Each row is followed by its group and then its class within the group.
[  0   3   7  11  12   2   8   3  -4   3  -5 -10   6  -3   0   4   5  18
   2  17  -8  18 -13 -26   4] | Q852 C
[ -7  -1 -11  -1   2  -4   5  -1   4  -3   9   4  11   0  13  -7  -6   4
  10   8  20   6  -7   8  -1] | Q30 F
[ -1   2   3   7   8  -5  12   2  -4   2  -8   0   3  -9   2   2  -1   7
   6   2  -2  12  -9 -18  -4] | Q364 P
[ -1   2   2   8   4  -1   1   4  -3  -1   2  -3  -3  -4 -11  -2   6   6
  -3  -3   1   7  -1 -22   5] | Q364 R
[ -2   7  -6  -2  11   1  21   8  -2  -4   8   0   1 -19  12  -1  -6  -2
   4  -2  14   7 -16  -3  -4] | Q30 X
[ -4   1   0  -5  20  12  12   2   5   5   3   0  -9 -13   8  -7   2  11
  16   7  12  11 -13  11  12] | Q30 F
[  1  10  11  22   7 -23  -4  -2  -7  -2  -7  -6   0   3  -6   0   6  14
   3   9  -6   0  -8 -27  -5] | Q852 U
[  1   3   6   0   6   0  10   5  -2  -1  -1   4   3  -7  -5   2   3  13
  -6   6   0   3  -9 -23   2] | Q852 C
[-15   7  12 -15  -3  -2  12   2  -6  -3  -7   5   6 -29   0   3  -3 -12
   3   8  -7   0 -14  -3  -5] | Q84 J
[-20  -3  -3  -4   5  -2  23  -1   2 -10   0  -6  -7   3  22  11  -3  14
   5  10  16   0 -13  -7  -1] | Q30 F
[ 4  5  5 -6  4  4 -3  4 -2  2  5  4 -8 17 -1 -2  2 15 14 21 -2  8 -5 -9
  1] | Q852 U
[  0   5   9   0  -4   0  22   1  -5   2  -5  -1   3 -16   1  -4   0  15
   8   9   1   4 -16 -19  -7] | Q852 A
[ -8  -3   1  -6   2  16  20  -2   7   3 -20  -7   9 -28  10  16  -6   4
 -17   9 -17  14 -20   8  -3] | Q84 T
[ -4   6  -1  -5   0  -6  13   8   1  -1 -11  -9   4 -17   4  14  -6  -3
  -3   1 -14  13 -21   2  -4] | Q84 T
[ -4   1  -5  -1   7   0  12   5   0   1 -12  -9  12 -24  -1  10  -2  -1
  -5  -1 -24  13 -15  -3   6] | Q84 T
[  2   0  -2  -3   2   0   7   1   5   4 -18  -6   2  -9   0  16 -10  -2
  -6  -1 -19  14 -18   1  -1] | Q84 T
[  3   2 -17  -3  12   1  39   1  -3  -2  -4  -8   0 -17   7   9  -2   7
   7   5  11   4 -18  -5 -12] | Q30 X
[ -3  -2  -3   3   7  -3  26   3   0  -1  -5   1  -4 -25   7   7   0   8
   1   5   7  -1 -14  -7  -2] | Q30 N
[ -2   1  -4  -8  -3   1   6   0   3   3 -12  -8   3 -22   8   9  -3  -1
  -4   3 -16   5 -10  10   2] | Q84 E
[ -6  -4   0  -1  21   3  10   5   1   1   9   8  -2 -20   5  16  -1  13
   4  11  28  11 -10  -2  -3] | Q30 F
[ -8   2   2   1   4  -2  15   3  -6   1 -18  -8   5 -22   5  12  -2   1
 -10  10 -14  13 -17 -28  -3] | Q84 T
[-6 -1 -1 13 16 -5 14 -3 -2 -3  2  4  2 -9  7 -1 -4  4  4  8 11  7 -1 -6
 -1] | Q30 F
[  3   0  -2   2  12   1  15   1   4  -3 -11  -1   1 -13  13   8  -6   9
   3  15  -3  11  -8  -3  -2] | Q30 N
[ -5   3   3   0  18   8   2   1  -3  17 -17  -7   6 -28  -6  -4  -4  -6
  -8   3 -15  17 -16   9   1] | Q84 E
[  4   0   7  11   9   6  16  19   1  -1  -8   2  -1   3   0   1   3  13
   3   5  -6   2  -8 -22  -5] | Q852 C
[ 13   0   0  11  23   2   2  -1 -10   2  -7  -8   6   4 -12   6   0  14
   2   5 -18  18 -11 -19 -11] | Q364 S
[  1  -1   2   4  -6  -1   7  -4   1   4 -11  -2   2 -22   7   5   3  -3
 -10   4  -9  11 -13   0  -8] | Q84 T
[ -2   7  -3   4   4  -2   4   1   0   0  -8  -1   4 -18   2  -1  -2  -6
  -9   1 -15  26  -9   6  -1] | Q84 T
[ -5  -2   5   4  13  -2  31  12  -1  -3  -5  -1 -21 -28   8  -3  -1   9
   8  11   1   9 -19 -18  -3] | Q30 N
[ 11   2   1  16   2  -5  10 -10  -6  14  -5  -1   5  -5  -9   9   8   5
   0   3  -6   1  -7 -32   0] | Q852 A
[  3   1 -12   2  17   4  10   6  -1  -3   4   4   3  -9   9  -4  -1   6
   8   9  11   7 -15  -8  -3] | Q30 N
[  0  -4   7   3  12  -1  21  -1   1  -2  -4   1   7  -9   1  11   7  17
   2   1  -8   5  -9 -32  -2] | Q852 C
[  4   6  -2   8   7 -12  16  -2   2   0 -13  -1   4  -2  -2   3   3  11
   1  12 -13 -11 -12 -25   5] | Q364 R
[-12  -2   4  -5   2  -3  23   3  -1   3 -15  -2   7 -31   9   9  -7   9
 -10   5 -13   9  -6   5   0] | Q84 E
[-12  -3   7 -15  -2   0   4   3  -3   0  -6  -4   4 -23   7  -3 -12  -3
  -7  10  -3   8 -16  15   0] | Q84 E
[  4   9  -8  -5  11   3  21   6   0  -3  -2  -2  -1 -16  16  13 -10   8
   0   6 -29   9  -7   1   5] | Q30 X
[ -3  -1   6   3  -5  -7  -6  -8   1  -2  -1   0  -5   4   4  11 -18 -24
   2  -4   2  -2   1  11  -4] | Q84 J
[ 10   4  -6   8  10  -8  10   5  -1   3 -14  -4   0   4   0   8   3  15
  -1  16  -4  15 -10 -25  -2] | Q852 C
[  3  12   4  11   4  -6  10   1  -1   2  -2   1  -3  14   4  14   2  14
   1   9  -4   6 -13 -29 -20] | Q852 U
[  1   2  -8  -5  11  -4  18   6   5  -3  -3   0  -1  -9  16  17  -6   5
  -7   5  10   3 -12   2 -10] | Q30 X
[  0   0   8   6   1   0  17  -3   7   0 -11  -3  -4   3   2  14  -2  11
  -2   3  -2   2 -13 -20  -3] | Q852 A
[ 11   4   2   7  -4  -2 -13  -3  -6   8  -6  -3   0  26   8  13   9  10
  -4  10  -1  19  -1 -15  14] | Q364 P
[  0   1   6  14  14   1  12   1  -4   0  -6  -1   3  -7   0   1   2  13
  11   7 -10   8 -13 -26  -4] | Q364 S
[  2  -3   0   8   1  -7  14   1   7  -2  -6  -1   1   4   0  13   2  10
  -1   4   1  -2  -5 -22  -7] | Q852 U
[ -3  11   1   4   8  -9  19  -2  -8  -3  -8 -10   5   0  -2   3   4  11
   5   6  -2   8 -16 -24  -3] | Q852 U

Each row is followed by its group and then its class within the group.
[  0  -3   2 -12  -1  -4  -6   1   3   5  -6   4  -3  18  11   4 -16   3
   0   3   1   3  -1  11  -9] | M Q196
[ -8  -1   3   7  -2   5   3  -2   1   0  -8   2  -6  -1  -1   2  -9  -2
  -3   1  -3   1 -12   4   1] | B Q871
[ -6  -2   8  -4  -7   7   6  -5   2   0  -6   8  -3   1 -13   9  -8   3
  -3  -7  -1   0 -13   6  -5] | B Q261
[-2  0 -2 -3  0 -1 -5  3  2  6 -3 -2 -1 -3  7 -2 -8  0 -6  0  3  6  0  4
  2] | M Q196
[  2   1  -6  -7  -2  -2  -3   7   1   5 -12  -1  -3  -7   6   7 -15   5
  -3   3  -1  12   2   6  -4] | M Q72
[-9 -2 -4 -4 -2 -3 -2 -3 -7 -6  0  3  1 -4 -6  8  9  4  6  2  0 -6  4  9
  3] | D Q982
